Here is a tiny trained network, its code and every weight. The questions are about switching its units off for an input and a target symbol, where a switched-off unit gives its printed mean instead of its output.

import numpy as np


def w(rows, s, z=0):
    codes = np.array(rows[::2]) - 128.0
    scale = np.full(codes.shape[1], s)
    scale[-1] = z or s
    return codes * scale


def f(y):
    return y / 2 * (1 + np.tanh(0.7978845608 * (y + 0.044715 * y**3)))


def softmax(a):
    e = np.exp(a - a.max(-1, keepdims=True))
    return e / e.sum(-1, keepdims=True)


def log_softmax(a):
    a = a - a.max(-1, keepdims=True)
    return a - np.log(np.exp(a).sum(-1, keepdims=True))


def net(x, mask):
    ids = ['αβεηλξπψ'.index(c) for c in x.split()]
    T = len(ids)
    res = E[ids] + P[:T]
    u = 0
    for l in range(2):
        r = res
        for j in range(2):
            rows = slice(2 * j, 2 * j + 2)
            q, k, v = (r @ M[l][rows].T for M in (Q, K, V))
            z = softmax(np.where(np.tri(T) > 0, q @ k.T / 2**0.5, -1e9)) @ v
            o = O[l][rows]
            res = res + np.where(mask[u + j], z, o[:, -1]) @ o[:, :-1]
        u += 2
        y = f(res @ A[l][:, :-1].T + A[l][:, -1])
        res = res + np.where(mask[u : u + 4], y, B[l][:, -1]) @ B[l][:, :-1]
        u += 4
    return log_softmax(res[-1] @ U[:, :-1].T + U[:, -1])


Q, K, V, O, A, B = {}, {}, {}, {}, {}, {}
E = w([
[53,71,173,107,191,92,160,82,137,190,76,140],'α',
[125,88,138,130,236,116,167,55,90,207,113,123],'β',
[80,180,118,149,79,139,145,201,6,191,184,164],'ε',
[95,162,165,84,59,170,104,180,58,110,190,153],'η',
[147,112,77,122,170,98,154,46,56,173,84,24],'λ',
[87,208,66,204,234,157,92,134,157,58,156,84],'ξ',
[175,202,196,235,81,102,183,160,195,83,152,105],'π',
[158,48,200,100,117,242,103,142,102,77,163,108],'ψ',
],0.011)
P = w([
[201,64,90,156,96,63,1,227,184,210,59,125],'0',
[165,116,162,94,130,92,104,164,142,140,103,125],'1',
[180,125,146,139,146,121,102,117,105,158,115,140],'2',
[153,125,165,125,153,134,117,120,117,142,119,125],'3',
[140,140,158,109,148,124,122,109,116,135,143,121],'4',
[125,149,164,103,138,135,129,107,109,136,152,102],'5',
[119,152,141,109,129,139,138,100,96,129,163,114],'6',
[105,142,163,105,130,147,153,95,98,126,161,102],'7',
[97,147,143,106,125,168,159,86,97,122,164,104],'8',
[96,135,134,116,121,168,178,77,82,118,179,100],'9',
[78,129,128,128,119,186,175,67,82,113,184,102],'10',
[61,129,113,123,115,184,204,68,72,123,185,105],'11',
[47,103,122,138,93,190,210,50,90,106,188,119],'12',
[39,151,98,146,130,185,172,114,27,105,137,58],'13',
],0.0075)
Q[0] = w([
[184,197,215,213,85,108,181,217,143,78,199,128],'0.h0',
[155,232,153,203,83,173,109,254,135,20,200,97],'0.h0',
[143,47,92,47,158,57,119,120,102,210,51,146],'0.h1',
[134,71,176,131,101,65,206,58,72,208,110,55],'0.h1',
],0.0074)
K[0] = w([
[24,103,86,142,144,227,199,43,90,105,193,87],'0.h0',
[46,142,168,145,67,161,253,19,130,88,216,129],'0.h0',
[192,127,166,190,129,64,56,193,185,204,69,162],'0.h1',
[97,78,22,165,101,147,14,227,168,186,94,99],'0.h1',
],0.0071)
V[0] = w([
[26,122,81,56,210,236,162,37,1,195,180,87],'0.h0',
[185,71,172,107,74,20,181,181,85,254,57,253],'0.h0',
[214,102,46,93,133,103,144,112,169,129,62,49],'0.h1',
[214,38,203,64,44,194,153,75,95,92,167,38],'0.h1',
],0.0063)
O[0] = w([
[176,148,82,52,92,160,89,36,182,217,199,29,2],'0.h0',
[125,39,187,151,122,28,62,133,33,59,189,115,76],'0.h0',
[122,56,70,99,99,43,190,150,156,51,69,128,133],'0.h1',
[136,89,144,77,138,2,220,235,140,227,138,80,102],'0.h1',
],0.0062,0.0061)
A[0] = w([
[133,25,253,161,126,133,221,120,80,148,148,108,252],'0.n0',
[151,100,250,75,142,110,166,6,187,221,114,157,180],'0.n1',
[145,27,109,48,116,92,68,153,118,114,105,145,90],'0.n2',
[85,39,191,69,106,238,203,231,127,64,82,185,83],'0.n3',
],0.0045,0.0031)
B[0] = w([
[179,109,185,103,171,7,83,161,178,215,199,134,254],'0.n0',
[117,198,3,101,211,156,161,16,63,221,120,73,148],'0.n1',
[54,29,148,219,114,194,71,113,192,38,44,131,126],'0.n2',
[201,109,141,105,142,169,144,7,163,149,235,168,202],'0.n3',
],0.0052,0.006)
Q[1] = w([
[175,92,92,153,140,69,89,60,77,133,85,152],'1.h0',
[30,86,103,82,237,130,129,64,61,122,102,114],'1.h0',
[181,175,142,165,58,178,119,227,237,101,230,111],'1.h1',
[62,215,93,194,254,84,132,122,70,140,95,71],'1.h1',
],0.0063)
K[1] = w([
[189,98,185,162,99,86,84,201,151,91,2,144],'1.h0',
[177,105,60,100,118,144,45,159,127,180,37,135],'1.h0',
[103,171,157,60,166,208,250,115,128,174,228,108],'1.h1',
[140,85,112,123,24,227,103,109,168,104,77,212],'1.h1',
],0.0059)
V[1] = w([
[121,202,88,99,2,138,120,188,77,60,116,115],'1.h0',
[92,89,134,155,74,62,158,189,123,35,71,131],'1.h0',
[45,78,143,101,109,170,121,102,194,64,119,166],'1.h1',
[189,209,103,208,129,104,193,45,155,154,74,61],'1.h1',
],0.0066)
O[1] = w([
[64,78,161,151,194,110,172,63,157,126,201,2,19],'1.h0',
[110,158,106,75,106,172,162,89,180,109,165,62,253],'1.h0',
[149,96,182,82,143,187,187,196,139,181,177,111,107],'1.h1',
[125,110,123,84,117,53,107,142,79,52,127,136,188],'1.h1',
],0.0077,0.0045)
A[1] = w([
[202,173,197,85,112,112,118,2,87,143,179,85,62],'1.n0',
[145,221,47,146,122,204,202,42,205,178,45,86,2],'1.n1',
[168,5,169,96,173,246,67,93,153,87,194,86,142],'1.n2',
[79,54,163,129,157,112,98,140,4,141,61,130,81],'1.n3',
],0.0058,0.0011)
B[1] = w([
[116,120,101,137,124,167,52,99,181,163,144,165,214],'1.n0',
[74,188,96,90,152,233,118,173,254,112,153,121,254],'1.n1',
[15,211,244,112,74,105,184,157,98,34,183,99,195],'1.n2',
[191,112,88,97,93,170,61,72,234,204,87,136,129],'1.n3',
],0.0072,0.003)
U = w([
[73,133,161,62,1,174,72,225,46,134,214,143,164],'α',
[185,83,85,82,117,142,36,79,110,138,133,191,219],'β',
[113,119,162,187,136,118,67,48,159,115,133,102,3],'ε',
[145,114,161,191,161,149,158,93,173,185,110,66,54],'η',
[95,94,76,64,135,59,146,131,192,116,158,63,137],'λ',
[104,160,118,120,126,216,131,88,190,113,69,153,57],'ξ',
[124,128,171,213,166,26,192,125,40,39,65,151,233],'π',
[131,126,119,98,152,116,197,156,150,201,67,125,78],'ψ',
],0.0064,0.0042)

Each question gives the input, a string of symbols that net reads in full, and the target symbol t.
The units are the heads (2 rows each of Q, K, V and O) and the neurons (one row each of A and B). Each row of codes is followed by its name. A weight is (code - 128) times the scale printed after its matrix; where a second scale follows, it is the last column's (O, A, B and U).
mask holds one flag per unit, layer by layer, with each layer's heads first. A switched-off unit (its flag False) gives its mean, the last column of its rows in O or B, instead of its output. The means were averaged over made-up inputs and are rounded, as every weight is.
A unit's drop is (log p(t) with every unit on - log p(t) with that unit switched off) / (log p(t) with every unit on - log p(t) with every unit switched off).
The circuit of an input: a set's keep is (log p(t) with only the set's units on - log p(t) with every unit switched off) / (log p(t) with every unit on - log p(t) with every unit switched off). Starting from all 12 units, units are removed one at a time, each time the one whose removal leaves the highest keep (on an exact tie, the one counted first), for as long as the keep stays at least 0.8.
circuit, biggest first: the units of the circuit, biggest drop first
unit that matters most: the unit with the biggest drop
k most important neurons: the k neurons with the biggest drops, biggest first
k most important neurons of layer l: the k neurons of layer l with the biggest drops, biggest first
which heads matter: for each layer, one digit per head in row order, 1 if its drop is at least 0.15 and else 0, layers parted by /
input ξ ξ ξ π β ψ π ξ η, target β: which heads matter	10 / 11
input π π ξ ξ, target ξ: which heads matter	10 / 00
input π ξ β π λ ξ ψ π ψ η ψ ξ, target ψ: which heads matter	11 / 10
input π π ψ α, target π: which heads matter	10 / 10
input π ξ ξ ψ ξ π π ψ π, target ψ: which heads matter	11 / 10
input ψ ε ψ η λ π ξ π λ, target ψ: which heads matter	01 / 11
input η η α, target η: circuit, biggest first	1.h1; 0.n1; 1.h0
input λ η π π η π ξ π π ξ ξ ξ π, target ξ: most important neuron of layer 0	0.n0
input π α λ ξ π, target ξ: which heads matter	11 / 00
input ψ β ξ, target ξ: 2 most important neurons	1.n1; 0.n2
input α π π λ π ξ π λ ξ β, target α: which heads matter	11 / 11
input π π β π α ξ π ξ, target π: circuit, biggest first	1.h1; 1.h0; 1.n1
input π ψ ε η ε, target β: circuit, biggest first	0.h0; 1.n2; 1.n0
input η π ξ ψ π λ β λ π ξ η λ η, target β: 3 most important neurons	0.n1; 1.n2; 1.n0
input π ψ β π ξ π π ξ, target π: which heads matter	01 / 11
input ξ β ξ ε β ξ π π π π, target π: circuit, biggest first	0.h0; 1.h0; 1.h1
input ξ λ ξ α, target ξ: 4 most important neurons	1.n1; 0.n1; 0.n0; 0.n3
input π λ π, target λ: unit that matters most	1.h0
input λ ξ π ξ λ, target λ: which heads matter	01 / 10
input ψ π π ξ λ π ψ β α, target ψ: unit that matters most	0.h1
input π ψ π π ξ λ α ξ π ψ ε ψ, target β: which heads matter	11 / 11
input ε λ ξ π π α π β, target ε: 2 most important neurons	1.n0; 1.n2
input ξ π λ β π λ, target ξ: 2 most important neurons	1.n1; 0.n0
input ε λ λ π π π π π ξ λ, target ε: 2 most important neurons of layer 1	1.n0; 1.n2
input η α π π λ, target η: circuit, biggest first	1.h1; 0.h0; 0.n2
input ψ ξ π λ π β π β π λ π λ β, target ψ: 2 most important neurons of layer 0	0.n2; 0.n1
input ξ ψ ξ, target ψ: circuit, biggest first	0.h1; 0.h0; 1.h0
input λ π ψ η π π π ξ π π ψ π λ π, target λ: most important neuron	0.n3
input λ π λ β ξ π π η λ ξ ξ λ β, target λ: which heads matter	01 / 10
input π ψ β π ξ β α ε π π η ε, target β: 2 most important neurons of layer 1	1.n3; 1.n2
